Below is a small trained network, with its code and all its weights. Each question gives an input and a target symbol and asks what happens when units are switched off, that is, made to give their printed mean instead of their output.

import numpy as np


def w(rows, s, z=0):
    codes = np.array(rows[::2]) - 128.0
    scale = np.full(codes.shape[1], s)
    scale[-1] = z or s
    return codes * scale


def f(y):
    return np.maximum(y, 0)


def softmax(a):
    e = np.exp(a - a.max(-1, keepdims=True))
    return e / e.sum(-1, keepdims=True)


def log_softmax(a):
    a = a - a.max(-1, keepdims=True)
    return a - np.log(np.exp(a).sum(-1, keepdims=True))


def net(x, mask):
    ids = ['ΔΩαβγεηθμπτ'.index(c) for c in x.split()]
    T = len(ids)
    res = E[ids] + P[:T]
    u = 0
    for l in range(2):
        r = res
        for j in range(2):
            rows = slice(2 * j, 2 * j + 2)
            q, k, v = (r @ M[l][rows].T for M in (Q, K, V))
            z = softmax(np.where(np.tri(T) > 0, q @ k.T / 2**0.5, -1e9)) @ v
            o = O[l][rows]
            res = res + np.where(mask[u + j], z, o[:, -1]) @ o[:, :-1]
        u += 2
        y = f(res @ A[l][:, :-1].T + A[l][:, -1])
        res = res + np.where(mask[u : u + 16], y, B[l][:, -1]) @ B[l][:, :-1]
        u += 16
    return log_softmax(res[-1] @ U[:, :-1].T + U[:, -1])


Q, K, V, O, A, B = {}, {}, {}, {}, {}, {}
E = w([
[84,88,115,142,200,51,121],'Δ',
[179,184,88,174,11,108,110],'Ω',
[173,107,223,45,187,218,59],'α',
[72,110,62,139,152,67,90],'β',
[63,97,66,131,117,113,111],'γ',
[53,63,148,117,175,123,158],'ε',
[52,70,109,115,138,135,143],'η',
[69,76,107,123,145,93,134],'θ',
[199,65,102,200,98,233,115],'μ',
[225,51,146,2,82,112,126],'π',
[131,223,125,202,176,220,47],'τ',
],0.0069)
P = w([
[190,168,63,125,172,123,173],'0',
[168,106,107,158,120,69,107],'1',
[157,108,123,152,129,88,107],'2',
[135,113,119,156,127,93,118],'3',
[121,121,136,162,130,109,123],'4',
[102,125,135,163,126,121,122],'5',
[91,130,142,163,133,135,126],'6',
[71,137,143,163,126,145,129],'7',
[61,147,155,164,126,162,131],'8',
[46,147,158,155,125,170,133],'9',
[31,146,162,158,121,183,134],'10',
[13,164,166,163,118,198,131],'11',
[3,160,171,152,115,210,140],'12',
],0.0053)
Q[0] = w([
[44,32,95,108,101,88,139],'0.h0',
[96,134,99,175,165,115,123],'0.h0',
[196,130,142,183,86,187,141],'0.h1',
[173,254,165,85,107,130,135],'0.h1',
],0.041)
K[0] = w([
[199,137,59,85,180,124,253],'0.h0',
[114,202,129,186,138,174,159],'0.h0',
[178,58,149,233,114,124,103],'0.h1',
[42,153,232,126,35,65,53],'0.h1',
],0.032)
V[0] = w([
[19,82,219,120,157,93,214],'0.h0',
[169,67,131,125,51,231,250],'0.h0',
[206,154,86,100,127,51,183],'0.h1',
[222,148,223,135,210,99,161],'0.h1',
],0.015)
O[0] = w([
[103,64,77,54,94,161,138,3],'0.h0',
[122,40,138,205,118,142,101,101],'0.h0',
[52,117,180,108,83,97,132,206],'0.h1',
[105,145,105,81,137,103,11,112],'0.h1',
],0.011,0.0057)
A[0] = w([
[115,131,87,145,117,88,122,86],'0.n0',
[126,170,123,130,96,217,120,96],'0.n1',
[72,71,71,96,152,99,148,85],'0.n2',
[99,110,153,147,121,106,133,2],'0.n3',
[86,146,117,61,116,83,147,56],'0.n4',
[87,133,97,135,102,94,168,150],'0.n5',
[108,113,104,74,167,120,123,108],'0.n6',
[118,134,160,131,115,160,98,63],'0.n7',
[110,139,156,134,141,116,110,51],'0.n8',
[137,105,161,99,119,115,87,153],'0.n9',
[250,114,70,116,76,60,143,41],'0.n10',
[182,97,135,98,98,108,133,66],'0.n11',
[169,92,148,68,122,108,153,89],'0.n12',
[124,99,113,82,136,148,106,67],'0.n13',
[85,105,104,149,134,130,93,72],'0.n14',
[138,144,94,130,68,120,138,97],'0.n15',
],0.015,0.0051)
B[0] = w([
[116,132,154,125,118,169,174,161],'0.n0',
[97,114,205,171,104,135,112,185],'0.n1',
[76,126,22,171,108,147,86,189],'0.n2',
[149,86,120,173,70,137,125,191],'0.n3',
[158,117,215,119,99,114,45,225],'0.n4',
[93,110,172,151,136,67,138,255],'0.n5',
[128,113,137,164,114,136,70,176],'0.n6',
[162,153,113,126,110,118,132,158],'0.n7',
[161,165,111,105,95,142,137,208],'0.n8',
[142,139,85,73,117,149,149,194],'0.n9',
[252,113,64,157,60,79,142,145],'0.n10',
[100,125,145,127,48,139,125,135],'0.n11',
[137,138,84,49,129,105,126,144],'0.n12',
[174,160,122,156,95,173,129,148],'0.n13',
[181,129,102,82,153,131,144,193],'0.n14',
[96,174,120,127,108,115,106,147],'0.n15',
],0.02,0.005)
Q[1] = w([
[78,220,64,252,134,99,139],'1.h0',
[127,199,195,69,189,211,88],'1.h0',
[183,142,17,132,112,126,140],'1.h1',
[248,231,247,179,124,108,106],'1.h1',
],0.027)
K[1] = w([
[86,227,116,235,112,69,142],'1.h0',
[130,192,146,60,239,183,96],'1.h0',
[212,133,150,172,16,45,126],'1.h1',
[197,155,79,9,164,251,185],'1.h1',
],0.026)
V[1] = w([
[180,122,100,163,157,101,88],'1.h0',
[68,73,252,157,121,254,144],'1.h0',
[133,138,115,145,149,126,114],'1.h1',
[127,132,133,133,131,137,136],'1.h1',
],0.0086)
O[1] = w([
[106,93,165,103,135,180,177,183],'1.h0',
[177,201,11,1,175,56,122,4],'1.h0',
[137,152,123,157,125,99,116,118],'1.h1',
[139,140,128,120,126,112,134,111],'1.h1',
],0.0031,0.0047)
A[1] = w([
[247,91,123,135,152,143,109,70],'1.n0',
[42,70,75,125,164,72,136,203],'1.n1',
[89,161,188,116,149,143,134,95],'1.n2',
[104,90,160,110,217,114,229,105],'1.n3',
[82,111,145,174,170,154,155,139],'1.n4',
[163,98,81,56,79,85,167,2],'1.n5',
[193,164,50,11,210,95,125,156],'1.n6',
[83,88,40,144,165,148,146,26],'1.n7',
[145,249,30,105,181,68,146,121],'1.n8',
[88,111,181,88,159,70,169,50],'1.n9',
[100,115,100,149,153,171,108,41],'1.n10',
[114,118,208,55,166,121,154,28],'1.n11',
[76,85,56,154,179,92,222,98],'1.n12',
[165,100,98,108,147,146,105,98],'1.n13',
[150,139,78,198,146,83,108,154],'1.n14',
[149,104,188,91,101,164,107,160],'1.n15',
],0.011,0.0043)
B[1] = w([
[117,86,95,96,176,191,160,196],'1.n0',
[46,73,149,66,95,177,174,196],'1.n1',
[161,74,111,108,121,131,106,212],'1.n2',
[138,202,206,56,121,104,152,144],'1.n3',
[117,131,85,80,146,118,145,178],'1.n4',
[164,169,71,56,72,121,105,154],'1.n5',
[66,254,116,159,180,202,139,156],'1.n6',
[183,133,97,207,149,113,52,154],'1.n7',
[175,46,185,70,149,166,44,153],'1.n8',
[181,166,73,127,189,160,111,196],'1.n9',
[169,152,121,157,105,154,106,149],'1.n10',
[171,131,114,203,124,144,152,180],'1.n11',
[156,99,95,149,199,20,110,153],'1.n12',
[126,154,152,148,96,133,120,149],'1.n13',
[133,112,149,145,100,147,176,219],'1.n14',
[108,166,99,131,151,65,139,254],'1.n15',
],0.019,0.0085)
U = w([
[80,183,151,129,118,54,30,137],'Δ',
[162,209,252,237,12,80,223,253],'Ω',
[55,250,108,136,192,215,108,237],'α',
[243,166,90,212,195,87,107,95],'β',
[131,137,173,54,207,51,200,231],'γ',
[129,125,84,196,86,179,61,49],'ε',
[95,63,49,161,190,95,101,22],'η',
[20,111,179,83,93,161,132,167],'θ',
[195,55,112,167,172,241,238,19],'μ',
[187,164,29,42,48,129,125,44],'π',
[197,76,223,73,164,175,33,119],'τ',
],0.0025,0.0022)

Each question gives the input, a string of symbols that net reads in full, and the target symbol t.
The units are the heads (2 rows each of Q, K, V and O) and the neurons (one row each of A and B). Each row of codes is followed by its name. A weight is (code - 128) times the scale printed after its matrix; where a second scale follows, it is the last column's (O, A, B and U).
mask holds one flag per unit, layer by layer, with each layer's heads first. A switched-off unit (its flag False) gives its mean, the last column of its rows in O or B, instead of its output. The means were averaged over made-up inputs and are rounded, as every weight is.
A unit's drop is (log p(t) with every unit on - log p(t) with that unit switched off) / (log p(t) with every unit on - log p(t) with every unit switched off).
The circuit of an input: a set's keep is (log p(t) with only the set's units on - log p(t) with every unit switched off) / (log p(t) with every unit on - log p(t) with every unit switched off). Starting from the 12 units with the biggest drops (on a tie, the unit counted first), units are removed one at a time, each time the one whose removal leaves the highest keep (on an exact tie, the one counted first), for as long as the keep stays at least 0.8.
units of the circuit, in order: the units of the circuit, biggest drop first
k most important neurons: the k neurons with the biggest drops, biggest first
which heads matter: for each layer, one digit per head in row order, 1 if its drop is at least 0.15 and else 0, layers parted by /
input β Δ θ, target β: 2 most important neurons : (0.n4 1.n9)
input Δ ε θ η η μ γ, target Δ: units of the circuit, in order : (0.n4 0.h0 0.h1 1.n15)
input Ω β Δ, target Ω: units of the circuit, in order : (0.h0 0.n3 0.h1 1.n14)
input μ θ Ω β η β, target μ: which heads matter : 10 / 00
input ε τ θ μ Δ ε τ Δ Ω μ η β α, target α: 2 most important neurons : (0.n12 0.n2)
input γ Δ θ π μ Δ ε γ Δ θ μ Δ, target γ: which heads matter : 01 / 00
input π Δ α τ π α β β θ β, target π: 2 most important neurons : (1.n5 0.n14)
input Ω α μ γ ε ε, target Ω: which heads matter : 11 / 00
input η Ω α Δ Δ, target η: 3 most important neurons : (0.n2 1.n12 1.n1)
input θ Δ β μ α θ τ, target τ: which heads matter : 10 / 10
input μ θ γ α θ μ γ, target μ: 3 most important neurons : (1.n0 0.n14 0.n3)
input γ μ π π γ ε μ Ω ε α η η, target γ: 3 most important neurons : (1.n3 0.n4 1.n12)
input μ μ β β β Ω β Δ β η, target μ: 2 most important neurons : (1.n0 0.n14)
input π α β γ θ Ω η γ τ θ γ, target π: which heads matter : 11 / 00
input β μ θ α θ θ μ μ τ η, target β: 3 most important neurons : (0.n4 1.n9 1.n11)
input π Ω ε θ Δ θ β θ, target π: 3 most important neurons : (1.n5 0.n9 0.n14)
input Δ θ β Ω γ θ γ γ α, target α: which heads matter : 10 / 10
input ε α Ω, target Ω: which heads matter : 00 / 00
input τ π Ω π β Δ β θ τ β β, target τ: which heads matter : 10 / 00
input α α η γ β β α γ π η Ω θ, target α: 4 most important neurons : (0.n14 1.n6 0.n5 0.n9)
input Δ Δ η μ π θ ε, target Δ: which heads matter : 11 / 00
input η η γ θ τ Ω ε θ π Δ, target η: which heads matter : 10 / 00
input τ η γ β β γ θ Δ ε γ, target τ: which heads matter : 10 / 00
input γ γ π τ α η ε, target γ: 2 most important neurons : (1.n3 0.n4)
input ε η Ω η β τ ε, target ε: most important neuron : (0.n2)
input η θ Ω τ Δ τ η β β θ η ε, target η: 2 most important neurons : (0.n2 1.n12)
input α Δ α τ β μ γ π γ, target α: which heads matter : 01 / 00
